Here is a tiny trained network, its code and every weight. The questions are about switching its units off for an input and a class, where a switched-off unit gives its printed mean instead of its output.

import numpy as np


def w(rows, s, z=0):
    codes = np.array(rows[::2]) - 128.0
    scale = np.full(codes.shape[1], s)
    scale[-1] = z or s
    return codes * scale


def f(y):
    return y / 2 * (1 + np.tanh(0.7978845608 * (y + 0.044715 * y**3)))


def log_softmax(a):
    a = a - a.max(-1, keepdims=True)
    return a - np.log(np.exp(a).sum(-1, keepdims=True))


def net(x, mask):
    res = np.array(x, float).reshape(1, 8) / 4 @ E
    y = f(res @ A[0][:, :-1].T + A[0][:, -1])
    res = res + np.where(mask, y, B[0][:, -1]) @ B[0][:, :-1]
    return log_softmax(res[-1] @ U[:, :-1].T + U[:, -1])


A, B = {}, {}
E = w([
[121,149,125,124,156,120,151,131,94,131,142],'x0',
[150,186,46,225,189,179,48,255,153,4,107],'x1',
[124,90,142,182,160,92,119,119,127,129,130],'x2',
[5,153,35,33,131,49,160,54,226,8,103],'x3',
[105,39,13,170,78,148,231,180,147,164,249],'x4',
[143,139,124,131,113,131,162,120,102,107,118],'x5',
[244,151,189,88,120,58,207,214,221,95,173],'x6',
[94,131,160,122,100,146,118,145,123,102,143],'x7',
],0.009)
A[0] = w([
[100,125,135,112,81,127,178,26,134,192,86,142],'N1',
[137,110,116,103,144,128,187,90,120,163,142,99],'N2',
[129,130,85,179,89,188,110,134,112,98,58,166],'N3',
[2,156,92,81,151,53,179,93,199,57,115,155],'N4',
[100,41,39,162,81,167,219,174,137,151,221,64],'N5',
[107,121,169,61,125,94,152,61,157,157,158,139],'N6',
[127,189,43,162,211,182,96,151,178,57,124,164],'N7',
[67,75,48,165,125,209,119,63,91,156,134,3],'N8',
[164,195,216,95,175,90,85,108,90,87,41,89],'N9',
[87,100,62,135,125,120,145,121,178,149,184,118],'N10',
[150,159,128,148,125,122,166,197,141,95,90,124],'N11',
[174,133,143,214,75,203,78,118,78,222,149,141],'N12',
[152,195,134,205,168,172,78,166,171,54,120,157],'N13',
[112,78,202,68,101,76,146,125,91,214,97,141],'N14',
[78,121,136,122,156,187,80,58,75,117,80,41],'N15',
[177,134,190,97,124,51,180,203,198,116,143,38],'N16',
[113,151,141,150,119,142,102,174,146,117,84,119],'N17',
[215,150,212,180,111,187,98,190,80,221,178,130],'N18',
[141,140,58,166,133,194,109,162,137,93,181,99],'N19',
[78,141,57,90,150,65,125,79,191,79,100,153],'N20',
[142,157,196,84,173,117,65,79,136,105,41,107],'N21',
[142,125,73,154,185,160,129,172,122,103,171,89],'N22',
[98,74,195,83,40,68,144,83,115,204,196,93],'N23',
[193,181,125,143,143,181,119,135,110,182,154,143],'N24',
[53,104,71,169,89,166,85,99,75,178,20,67],'N25',
[231,141,194,111,92,20,151,188,217,112,168,53],'N26',
],0.009,0.0027)
B[0] = w([
[123,56,79,96,150,127,116,73,97,113,68,202],'N1',
[147,85,119,128,146,136,102,136,139,112,152,166],'N2',
[128,101,120,113,134,82,131,111,107,159,117,177],'N3',
[172,207,129,217,73,126,57,74,129,41,150,246],'N4',
[213,187,224,174,199,251,188,206,203,188,34,247],'N5',
[125,41,73,103,114,116,91,143,47,88,92,197],'N6',
[79,49,47,43,166,89,111,71,100,86,109,225],'N7',
[58,194,166,39,111,118,161,153,87,213,146,193],'N8',
[176,120,182,143,175,203,177,185,255,162,92,215],'N9',
[167,175,174,152,105,174,163,136,166,143,103,185],'N10',
[68,98,65,50,116,109,140,124,119,142,137,172],'N11',
[117,188,104,161,59,123,91,50,151,54,161,226],'N12',
[93,48,84,66,141,94,153,113,147,80,68,224],'N13',
[124,65,26,88,135,148,117,138,151,52,30,207],'N14',
[93,181,146,66,134,103,171,144,91,214,126,178],'N15',
[39,200,190,36,145,71,131,143,41,195,211,205],'N16',
[157,99,126,99,189,126,136,141,124,109,95,159],'N17',
[184,161,95,229,37,101,62,75,116,47,183,249],'N18',
[147,61,113,96,203,135,159,200,105,116,116,190],'N19',
[194,192,101,222,41,103,104,88,152,51,187,217],'N20',
[216,171,230,132,189,181,179,204,224,161,87,204],'N21',
[134,64,132,121,148,128,164,123,150,106,118,178],'N22',
[109,53,47,101,182,152,155,171,114,89,68,228],'N23',
[164,146,86,129,114,109,70,60,157,92,145,180],'N24',
[88,172,185,94,121,50,128,74,84,223,177,195],'N25',
[46,177,184,73,128,71,158,91,46,209,165,226],'N26',
],0.0068,0.018)
U = w([
[138,156,100,188,55,104,77,112,139,60,148,120],'0',
[98,4,68,84,161,116,121,142,123,95,91,121],'1',
[153,144,166,140,170,200,160,174,216,174,94,2],'2',
[46,170,139,78,121,65,128,130,78,217,154,255],'3',
],0.013,0.00071)

Each question gives the input, the list of numbers given to net, and the class t.
The units are the neurons (one row each of A and B). Each row of codes is followed by its name. A weight is (code - 128) times the scale printed after its matrix; where a second scale follows, it is the last column's (A, B and U).
mask holds one flag per neuron, in row order. A switched-off neuron (its flag False) gives its mean, the last column of its row in B, instead of its output. The means were averaged over made-up inputs and are rounded, as every weight is.
A unit's drop is (log p(t) with every unit on - log p(t) with that unit switched off) / (log p(t) with every unit on - log p(t) with every unit switched off).
The circuit of an input: a set's keep is (log p(t) with only the set's units on - log p(t) with every unit switched off) / (log p(t) with every unit on - log p(t) with every unit switched off). Starting from the 12 units with the biggest drops (on a tie, the unit counted first), units are removed one at a time, each time the one whose removal leaves the highest keep (on an exact tie, the one counted first), for as long as the keep stays at least 0.8.
units of the circuit, in order: the units of the circuit, biggest drop first
most important unit: the unit with the biggest drop
k most important neurons: the k neurons with the biggest drops, biggest first
drop of u: that unit's drop, to one decimal
input [-1,-4,0,-4,-3,6,4,8], class 0: most important unit	N18
input [-1,3,-6,7,7,-7,3,-1], class 0: 4 most important neurons	N4, N20, N9, N21
input [7,-3,4,-6,6,-6,-2,1], class 0: 2 most important neurons	N18, N12
input [-1,8,-1,4,8,1,7,8], class 1: 2 most important neurons	N7, N13
input [2,8,-1,7,-7,-2,1,-4], class 1: 4 most important neurons	N7, N13, N18, N5
input [1,4,1,1,-6,6,8,-4], class 3: 2 most important neurons	N26, N16
input [-8,-6,6,-1,4,0,-7,-6], class 3: 3 most important neurons	N8, N25, N13
input [-7,0,-3,3,-6,-3,7,6], class 3: 2 most important neurons	N26, N16
input [-8,-6,-6,-5,-3,-4,0,1], class 1: 3 most important neurons	N23, N4, N14
input [3,-7,6,-4,5,3,7,8], class 1: 4 most important neurons	N23, N14, N25, N8
input [-6,-8,8,-7,1,-7,-4,-5], class 1: 3 most important neurons	N23, N14, N4
input [8,4,3,5,2,6,-1,5], class 0: 2 most important neurons	N4, N20
input [-8,-3,0,8,7,-5,-7,-8], class 0: 2 most important neurons	N4, N20
input [8,-4,-4,-6,0,-3,7,-3], class 3: units of the circuit, in order	N26
input [2,-5,8,2,6,-7,3,3], class 2: 3 most important neurons	N5, N7, N10
input [-8,-7,-1,6,8,-5,2,-4], class 2: 3 most important neurons	N5, N10, N7
input [-4,5,-1,4,-4,7,-6,4], class 3: drop of N15	0.4
input [6,-5,2,0,-2,2,3,6], class 1: drop of N14	0.0
input [0,-7,8,-7,2,-3,8,8], class 3: drop of N20	1.2
input [-1,5,-8,8,7,-8,-4,-4], class 0: most important unit	N4
input [3,-4,-8,-3,6,0,-4,5], class 2: drop of N5	1.7
